Here is a tiny trained network, its code and every weight. The questions are about switching its units off for an input and a target symbol, where a switched-off unit gives its printed mean instead of its output.

import numpy as np


def w(rows, s, z=0):
    codes = np.array(rows[::2]) - 128.0
    scale = np.full(codes.shape[1], s)
    scale[-1] = z or s
    return codes * scale


def f(y):
    return np.maximum(y, 0)


def softmax(a):
    e = np.exp(a - a.max(-1, keepdims=True))
    return e / e.sum(-1, keepdims=True)


def log_softmax(a):
    a = a - a.max(-1, keepdims=True)
    return a - np.log(np.exp(a).sum(-1, keepdims=True))


def net(x, mask):
    ids = ['Παβγδεζμξψω'.index(c) for c in x.split()]
    T = len(ids)
    res = E[ids] + P[:T]
    r = res
    for j in range(3):
        rows = slice(3 * j, 3 * j + 3)
        q, k, v = (r @ M[0][rows].T for M in (Q, K, V))
        z = softmax(np.where(np.tri(T) > 0, q @ k.T / 3**0.5, -1e9)) @ v
        o = O[0][rows]
        res = res + np.where(mask[j], z, o[:, -1]) @ o[:, :-1]
    y = f(res @ A[0][:, :-1].T + A[0][:, -1])
    res = res + np.where(mask[3:7], y, B[0][:, -1]) @ B[0][:, :-1]
    return log_softmax(res[-1] @ U[:, :-1].T + U[:, -1])


Q, K, V, O, A, B = {}, {}, {}, {}, {}, {}
E = w([
[94,65,106],'Π',
[91,147,71],'α',
[76,186,132],'β',
[115,132,133],'γ',
[133,208,101],'δ',
[147,131,114],'ε',
[130,70,122],'ζ',
[129,100,120],'μ',
[154,174,97],'ξ',
[132,105,249],'ψ',
[168,123,110],'ω',
],0.018)
P = w([
[221,131,22],'0',
[10,146,110],'1',
[35,161,71],'2',
[64,190,34],'3',
[234,79,227],'4',
[206,109,210],'5',
[214,255,167],'6',
],0.0077)
Q[0] = w([
[87,159,39],'H0',
[217,170,196],'H0',
[107,188,104],'H0',
[167,169,151],'H1',
[89,95,126],'H1',
[74,146,66],'H1',
[75,197,8],'H2',
[137,131,163],'H2',
[107,156,140],'H2',
],0.012)
K[0] = w([
[224,139,12],'H0',
[41,142,144],'H0',
[115,115,2],'H0',
[98,100,126],'H1',
[162,77,138],'H1',
[229,171,88],'H1',
[199,128,172],'H2',
[41,213,31],'H2',
[87,211,136],'H2',
],0.0091)
V[0] = w([
[148,105,250],'H0',
[175,227,190],'H0',
[180,56,85],'H0',
[115,178,89],'H1',
[73,115,158],'H1',
[115,79,187],'H1',
[74,75,128],'H2',
[37,147,128],'H2',
[97,202,180],'H2',
],0.012)
O[0] = w([
[75,196,163,1],'H0',
[44,53,183,107],'H0',
[250,165,143,151],'H0',
[148,68,140,189],'H1',
[79,155,48,94],'H1',
[111,182,109,48],'H1',
[168,191,69,106],'H2',
[134,123,60,137],'H2',
[129,26,60,111],'H2',
],0.011,0.0095)
A[0] = w([
[226,74,50,2],'N0',
[122,155,98,93],'N1',
[79,89,98,126],'N2',
[255,121,31,22],'N3',
],0.01,0.0046)
B[0] = w([
[32,130,129,239],'N0',
[63,106,115,131],'N1',
[237,225,2,152],'N2',
[8,204,155,251],'N3',
],0.0057,0.018)
U = w([
[125,132,153,210],'Π',
[65,43,130,72],'α',
[118,161,107,173],'β',
[117,113,15,108],'γ',
[62,129,126,60],'δ',
[129,187,92,116],'ε',
[1,109,115,156],'ζ',
[117,133,96,165],'μ',
[113,125,140,228],'ξ',
[75,72,166,82],'ψ',
[85,191,68,2],'ω',
],0.0093,0.0048)

Each question gives the input, a string of symbols that net reads in full, and the target symbol t.
The units are the heads (3 rows each of Q, K, V and O) and the neurons (one row each of A and B). Each row of codes is followed by its name. A weight is (code - 128) times the scale printed after its matrix; where a second scale follows, it is the last column's (O, A, B and U).
mask holds one flag per unit, heads first, then neurons. A switched-off unit (its flag False) gives its mean, the last column of its rows in O or B, instead of its output. The means were averaged over made-up inputs and are rounded, as every weight is.
A unit's drop is (log p(t) with every unit on - log p(t) with that unit switched off) / (log p(t) with every unit on - log p(t) with every unit switched off).
The circuit of an input: a set's keep is (log p(t) with only the set's units on - log p(t) with every unit switched off) / (log p(t) with every unit on - log p(t) with every unit switched off). Starting from all 7 units, units are removed one at a time, each time the one whose removal leaves the highest keep (on an exact tie, the one counted first), for as long as the keep stays at least 0.8.
units of the circuit, in order: the units of the circuit, biggest drop first
k most important neurons: the k neurons with the biggest drops, biggest first
which heads matter: for each layer, one digit per head in row order, 1 if its drop is at least 0.15 and else 0, layers parted by /
drop when u is switched off: that unit's drop, to one decimal
input β β α δ Π, target γ: units of the circuit, in order : [H2 H1]
input β α α, target γ: units of the circuit, in order : [N2 H0 H2]
input μ α ε β ζ, target ζ: units of the circuit, in order : [H2 N0 N3]
input β δ μ, target γ: units of the circuit, in order : [N2 H0 H2 N3]
input ζ ε μ α, target ε: units of the circuit, in order : [H0]
input δ α β μ, target α: units of the circuit, in order : [H0 H1]
input Π ω α γ, target ω: which heads matter : 101
input β ζ α, target γ: which heads matter : 100
input α ε α ζ δ, target ζ: which heads matter : 101
input β ω Π, target γ: units of the circuit, in order : [N2 N3 H0 H2]
input β μ β, target γ: 3 most important neurons : [N2 N3 N0]
input δ α δ Π, target α: units of the circuit, in order : [H1 H0]
input ζ α Π α μ, target ζ: 2 most important neurons : [N3 N0]
input β γ δ, target γ: most important neuron : [N2]
input Π α δ, target ω: units of the circuit, in order : [H0 N3]
input α α α α α Π ζ, target ζ: 3 most important neurons : [N3 N0 N2]
input δ γ ω, target α: units of the circuit, in order : [H0 H1]
input δ α μ α, target α: units of the circuit, in order : [H1 H0]
input Π α ω, target ω: units of the circuit, in order : [H0 N3 H2]
input ξ ξ ψ, target ζ: which heads matter : 110
input β ζ γ, target γ: 2 most important neurons : [N3 N2]
input μ α α β Π, target ζ: units of the circuit, in order : [H2 N3 N0]
input δ γ μ, target α: units of the circuit, in order : [H0 N3]
input Π Π ζ β, target ω: units of the circuit, in order : [H0 N3 H2]
input ζ α β, target ε: most important neuron : [N0]
input ζ μ δ, target ε: drop when H2 is switched off : 0.4
input δ α β α β ω, target γ: most important neuron : [N2]
input α ω Π α ψ γ α, target ζ: drop when N3 is switched off : 0.7
input δ μ α ξ, target α: drop when N2 is switched off : -0.1
input ω μ α, target Π: drop when H1 is switched off : 0.1
